Here is a tiny trained network, its code and every weight. The questions are about switching its units off for an input and a class, where a switched-off unit gives its printed mean instead of its output.

import numpy as np


def w(rows, s, z=0):
    codes = np.array(rows[::2]) - 128.0
    scale = np.full(codes.shape[1], s)
    scale[-1] = z or s
    return codes * scale


def f(y):
    return np.maximum(y, 0)


def log_softmax(a):
    a = a - a.max(-1, keepdims=True)
    return a - np.log(np.exp(a).sum(-1, keepdims=True))


def net(x, mask):
    res = np.array(x, float).reshape(1, 8) / 4 @ E
    y = f(res @ A[0][:, :-1].T + A[0][:, -1])
    res = res + np.where(mask, y, B[0][:, -1]) @ B[0][:, :-1]
    return log_softmax(res[-1] @ U[:, :-1].T + U[:, -1])


A, B = {}, {}
E = w([
[30,10,18,113,102,181,100,199],'x0',
[194,70,102,6,55,96,203,24],'x1',
[122,121,135,140,120,131,129,124],'x2',
[131,126,134,123,126,127,113,129],'x3',
[12,157,203,35,162,227,151,91],'x4',
[128,128,127,127,131,127,130,128],'x5',
[123,145,115,128,117,134,135,127],'x6',
[120,133,124,128,127,121,128,127],'x7',
],0.014)
A[0] = w([
[148,119,119,113,104,70,140,122,174],'n0',
[22,150,200,44,176,193,136,81,153],'n1',
[118,122,139,127,97,130,125,106,99],'n2',
[189,117,87,174,103,94,93,126,254],'n3',
[105,180,133,198,197,156,91,192,236],'n4',
[66,9,26,91,102,177,105,210,127],'n5',
[79,141,111,150,174,133,109,247,141],'n6',
[125,94,48,169,101,54,100,144,137],'n7',
],0.013,0.012)
B[0] = w([
[142,119,101,150,118,103,162,92,171],'n0',
[121,140,194,119,120,228,140,95,251],'n1',
[155,88,129,124,135,154,103,110,135],'n2',
[168,147,87,147,160,28,152,129,209],'n3',
[124,157,199,250,139,105,62,188,223],'n4',
[6,17,95,110,137,151,125,136,254],'n5',
[125,99,148,180,128,153,115,183,198],'n6',
[128,93,87,122,114,104,119,165,194],'n7',
],0.015,0.033)
U = w([
[141,211,135,191,151,34,116,183,150],'0',
[181,169,66,111,143,68,207,78,253],'1',
[129,246,185,178,156,187,94,131,169],'2',
[165,183,178,23,98,147,211,59,202],'3',
[89,83,70,188,142,94,103,224,119],'4',
[80,71,15,80,142,81,177,119,60],'5',
[47,106,162,163,148,204,125,189,11],'6',
[59,88,90,25,105,199,163,89,67],'7',
],0.012,0.0038)

Each question gives the input, the list of numbers given to net, and the class t.
The units are the neurons (one row each of A and B). Each row of codes is followed by its name. A weight is (code - 128) times the scale printed after its matrix; where a second scale follows, it is the last column's (A, B and U).
mask holds one flag per neuron, in row order. A switched-off neuron (its flag False) gives its mean, the last column of its row in B, instead of its output. The means were averaged over made-up inputs and are rounded, as every weight is.
A unit's drop is (log p(t) with every unit on - log p(t) with that unit switched off) / (log p(t) with every unit on - log p(t) with every unit switched off).
The circuit of an input: a set's keep is (log p(t) with only the set's units on - log p(t) with every unit switched off) / (log p(t) with every unit on - log p(t) with every unit switched off). Starting from all 8 units, units are removed one at a time, each time the one whose removal leaves the highest keep (on an exact tie, the one counted first), for as long as the keep stays at least 0.8.
circuit, biggest first: the units of the circuit, biggest drop first
unit that matters most: the unit with the biggest drop
top k neurons: the k neurons with the biggest drops, biggest first
drop when u is switched off: that unit's drop, to one decimal
input [-3,1,3,-4,8,-3,0,-8], class 3: circuit, biggest first : [n4 n5]
input [-5,3,1,-1,7,2,-5,-3], class 3: circuit, biggest first : [n4 n5]
input [-1,-8,-7,-5,-5,-6,2,6], class 0: circuit, biggest first : [n5]
input [-7,3,8,-8,-1,-6,-1,3], class 1: top 2 neurons : [n4 n5]
input [-1,0,-2,2,1,-8,-3,-1], class 2: top 2 neurons : [n5 n3]
input [-1,5,-4,4,-1,5,-6,8], class 1: top 3 neurons : [n5 n4 n1]
input [-8,-3,6,-7,1,-2,5,6], class 2: top 2 neurons : [n5 n3]
input [-2,1,-6,-6,-7,-3,-2,-2], class 1: top 2 neurons : [n4 n5]
input [-6,4,0,-5,-6,-7,-7,-5], class 1: top 2 neurons : [n4 n5]
input [-7,1,7,-8,2,1,-8,7], class 3: top 3 neurons : [n4 n5 n6]
input [-1,4,1,4,5,0,-1,6], class 3: top 2 neurons : [n5 n4]
input [-3,1,-4,6,3,6,-4,2], class 3: top 3 neurons : [n4 n5 n6]
input [3,8,-6,-7,-7,4,-5,-5], class 5: drop when n1 is switched off : 0.0
input [-4,-3,0,-7,-5,-1,1,5], class 0: drop when n5 is switched off : 0.2
input [2,5,7,0,-2,-7,-7,-5], class 5: drop when n4 is switched off : 0.3
input [-6,-7,-1,-1,0,3,0,3], class 0: unit that matters most : n1
